Read these off the row that follows.
1) The last entry?
2) The second entry from the right?
3) The entry just right of 138?
[100 127 126 105 138 125 111 142 147 103]
1) 103
2) 147
3) 125

m =
[[130 135 124 137 103]
 [126 125 126 127 112]
 [133 129 141 128 123]
 [127 131 126 129 117]
 [135 134 140 130 127]]
The second entry on the diagonal from the top-right corner: 127
Report the bottom entry of the column that holds the largest entry.
Answer: 140
Report the entry just left of 137.
Answer: 124
Report the first entry, reading row by row.
Answer: 130
The entry directly below the centre entry: 126
Report the last entry of the largest entry's row.
Answer: 123
The bottom-left entry is 135
The entry just right of the largest entry is 128
Report the entry just left of the largest entry.
Answer: 129
Report the 3rd smallest entry.
Answer: 117

[[131 118 140 118 137 128 128 134 135 147 153 133 129]
 [128 143 115 123 122 117 128 126 121 109 113 133 128]]
Counting starts at 0.
The entry just right of the smallest entry -> 113
The entry in row 0 and column 1 -> 118
The entry at row 1, column 2 is 115
The bottom-left entry is 128
The entry just left of 122: 123
The entry directly above 121: 135
The entry just right of the largest entry is 133
The entry just left of 153?
A: 147
The entry just right of 121 is 109

Read these off the table that follows. Rows and columns are numbered from 0.
1) Read off the entry just left of the smallest entry.
2) Read off the minimum.
3) Read off the entry at row 0, column 1.
4) Read off the entry in the bottom-right corner.
5) Read off the entry directly below the largest entry.
6) Read off the entry at row 2, column 0.
7) Read off the top-left entry.
8) Read off the entry in row 1 and column 1.
129  149  133  144  130  142  106  124
133  140  125  142  126  142  109  118
133  136  119  138  126  139  112  114
131  128  124  135  125  135  118  114
132  126  119  130  124  132  122  115
134  122  120  134  120  131  130  114
135  117  121  123  123  126  128  115
131  117  120  124  122  125  135  118
127  112  116  119  120  124  140  112
130  108  122  119  119  119  140  125
128  108  113  120  118  117  145  119
127  104  116  117  120  112  150  121
131   99  115  116  122  110  146  123
1) 131
2) 99
3) 149
4) 123
5) 146
6) 133
7) 129
8) 140

grid =
array([133, 128, 132, 126, 103, 120, 126, 125, 127, 135, 137, 120, 114,
       126, 124, 131])
Read off the entry just left of 132.
Answer: 128
Read off the entry just left of the largest entry.
Answer: 135
The entry just right of 125 is 127

A = [132 146 120 117 153 149 145 147 146 131]
What is the second entry from the right?
Answer: 146
The first entry from the right -> 131
What is the 3rd entry from the right?
Answer: 147

(105, 115, 146, 140)
The 3rd entry from the right: 115
What is the first entry from the right?
A: 140

X =
[[125 136 121 134 117 137 122 131 132]
 [103 107 130 129 129 126 118 126 128]
 [121 130 126 129 123 131 119 150 126]
 [149 140 117 124 123 126 133 113 119]
 [134 126 116 118 119 145 140 118 112]
 [120 134 123 130 129 106 130 135 121]
 [114 111 137 146 124 110 125 112 124]]
The first entry in reading order: 125
The entry in the bottom-right corner is 124
The first entry in the row that holds the largest entry is 121
Give the last entry in the row that holds the smallest entry.
A: 128
The entry directly below 128 -> 126
The second entry, reading row by row -> 136
The smallest entry in the last column: 112
The second largest entry -> 149
The 3rd entry from the end, reading row by row: 125
The smallest entry is 103
The centre entry -> 123
The smallest entry in the last row: 110
The entry in the bottom-left corner is 114
The 2nd entry from the end, reading row by row: 112
Give the 3rd entry on the main diagonal.
A: 126
The entry in the top-right corner: 132
Give the entry just left of the centre entry.
A: 124
Give the 2nd entry on the main diagonal.
A: 107
The entry directly below the largest entry: 113
The entry directly above 111 -> 134
The entry just right of the centre entry -> 126
The 3rd entry in reading order: 121

Read these off the grid that follows. Counting starts at 0.
1) Find the entry in the top-left corner.
2) Find the entry directly above the centre entry.
3) Find the median of all entries.
4) Find the entry just right of the centre entry.
5) Find the entry directly below 132.
6) Find the entry directly below 135.
7) Find the top-right entry.
8) Find the entry at row 2, column 0.
array([[133, 119, 119, 150, 120, 120, 135, 123, 138],
       [134, 120, 124, 139, 127, 127, 132, 125, 127],
       [133, 122, 123, 140, 126, 125, 134, 122, 123]])
1) 133
2) 120
3) 126
4) 127
5) 134
6) 132
7) 138
8) 133

[[126 133 131 128 116 128 126 127 112]
 [130 128 127 146 128 135 142 128 115]
 [129 131 115 122 115 140 122 124 125]
 [118 125 120 133 146 124 122 113 122]
 [127 142 117 121 141 126 139 120 123]
 [118 122 125 140 126 126 123 125 113]
 [142 120 138 144 128 129 125 126 117]
 [138 108 128 121 112 105 151 136 122]]
Counting starts at 0.
The entry in row 2 and column 0 -> 129
Find the top-left entry.
126
The entry in row 1 and column 0 -> 130
The bottom-right entry -> 122
The bottom entry of the column that holds the largest entry -> 151
Find the entry in row 2 and column 1.
131
The entry directly above the largest entry is 125
Find the bottom entry of the column that holds the smallest entry.
105
The entry at row 0, column 2 -> 131
The top entry of the column that holds the smallest entry is 128
The entry just right of the largest entry is 136
Find the entry in row 1 and column 1.
128
Find the entry at row 0, column 1.
133
Find the entry in row 1 and column 2.
127
The entry in the top-right corner: 112

Questions about the array below.
1) Which number is the 5th-last entry, reading row by row?
2) Which number is the bottom-right entry?
3) Which number is the second entry from the end, reading row by row?
4) Which number is the entry in the top-left corner?
5) Which number is the bottom entry of the column that holds the smallest entry?
6) Which number is the first entry in the row that holds the smallest entry?
7) Which number is the first entry on the diagonal from the top-right corner?
8) Which number is the 5th entry, reading row by row?
array([[137, 142, 114, 129, 126, 135, 118, 121, 121, 121, 125, 148],
       [129, 118, 123, 146, 118, 122, 122, 131, 127, 126, 122, 126],
       [129, 121, 117, 128, 147, 136, 129, 141, 125, 116, 107, 128],
       [126, 108, 123, 124, 141, 125, 126, 142, 137, 112, 115, 111],
       [116, 143, 132, 117, 132, 114, 118, 119, 134, 127, 144, 122],
       [104, 128, 138, 131, 130, 120, 129, 130, 120, 139, 132, 126],
       [134, 128, 123, 125, 126, 152, 139, 125, 120, 133, 128, 138],
       [132, 146, 134, 128, 141, 101, 121, 130, 137, 127, 122, 120],
       [122, 130, 132, 144, 128, 133, 142, 131, 120, 147, 124, 126],
       [127, 129, 133, 136, 117, 133, 129, 126, 113, 136, 127, 147],
       [133, 119, 147, 129, 125, 133, 150, 136, 125, 145, 124, 124],
       [119, 123, 118, 140, 121, 128, 129, 122, 140, 133, 141, 104],
       [131, 135, 134, 128, 117, 139, 142, 118, 127, 146, 143, 128],
       [129, 132, 110, 135, 129, 124, 119, 122, 142, 121, 133, 112],
       [112, 137, 132, 140, 146, 114, 130, 140, 118, 137, 111, 128]])
1) 140
2) 128
3) 111
4) 137
5) 114
6) 132
7) 148
8) 126

[[127 141 124 118 151 132]
 [143 109 131 109 141 118]
 [110 122 132 110 124 144]
 [121 120 126 143 141 120]
 [108 136 119 133 149 119]
 [120 145 154 123 125 135]
 [129 147 113 114 121 113]
 [125 118 145 141 118 133]
 [106 115 130 121 144 135]
 [105 137 127 137 117 115]]
The entry just right of the largest entry -> 123
Read off the last entry, reading row by row.
Answer: 115
Read off the bottom entry of the column that holds the largest entry.
Answer: 127
The bottom-left entry -> 105
Read off the first entry, reading row by row.
Answer: 127
The largest entry is 154
Read off the largest entry in the last column.
Answer: 144
The entry directly above the smallest entry is 106
Read off the third smallest entry.
Answer: 108
Read off the first entry in the row that holds the largest entry.
Answer: 120
The entry just left of 149 -> 133
The second entry on the diagonal from the top-right corner is 141
Read off the entry just left of the largest entry.
Answer: 145
The top-right entry -> 132
Read off the smallest entry in the first row.
Answer: 118
Read off the top entry of the column that holds the largest entry.
Answer: 124
The last entry of the largest entry's row is 135
The largest entry in the first column: 143
The second entry in reading order is 141
Read off the largest entry in the first row.
Answer: 151
Read off the 2nd entry on the main diagonal.
Answer: 109
The fifth-last entry, reading row by row is 137

151  151  124  144  133
109  107  146  114  128
135  137  125  131  128
138  136  108  129  134
112  112  143  121  124
152  152  125  143  137
109  108  145  116  127
136  135  141  133  130
114  116  144  124  116
136  139  138  139  120
134  128  124  126  140
146  143  120  136  135
The fifth entry from the end, reading row by row is 146
The fourth entry in reading order?
A: 144
The entry in the top-right corner -> 133
The first entry in the row that holds the smallest entry: 109
The second entry from the end, reading row by row?
A: 136
The entry in the bottom-right corner?
A: 135
The third entry, reading row by row?
A: 124
The fourth entry from the end, reading row by row is 143
The entry directly below the smallest entry?
A: 137
The top-left entry?
A: 151
The entry directly above the smallest entry?
A: 151
The third entry on the diagonal from the top-right corner is 125
The entry just right of 129?
A: 134
The 3rd entry from the end, reading row by row -> 120
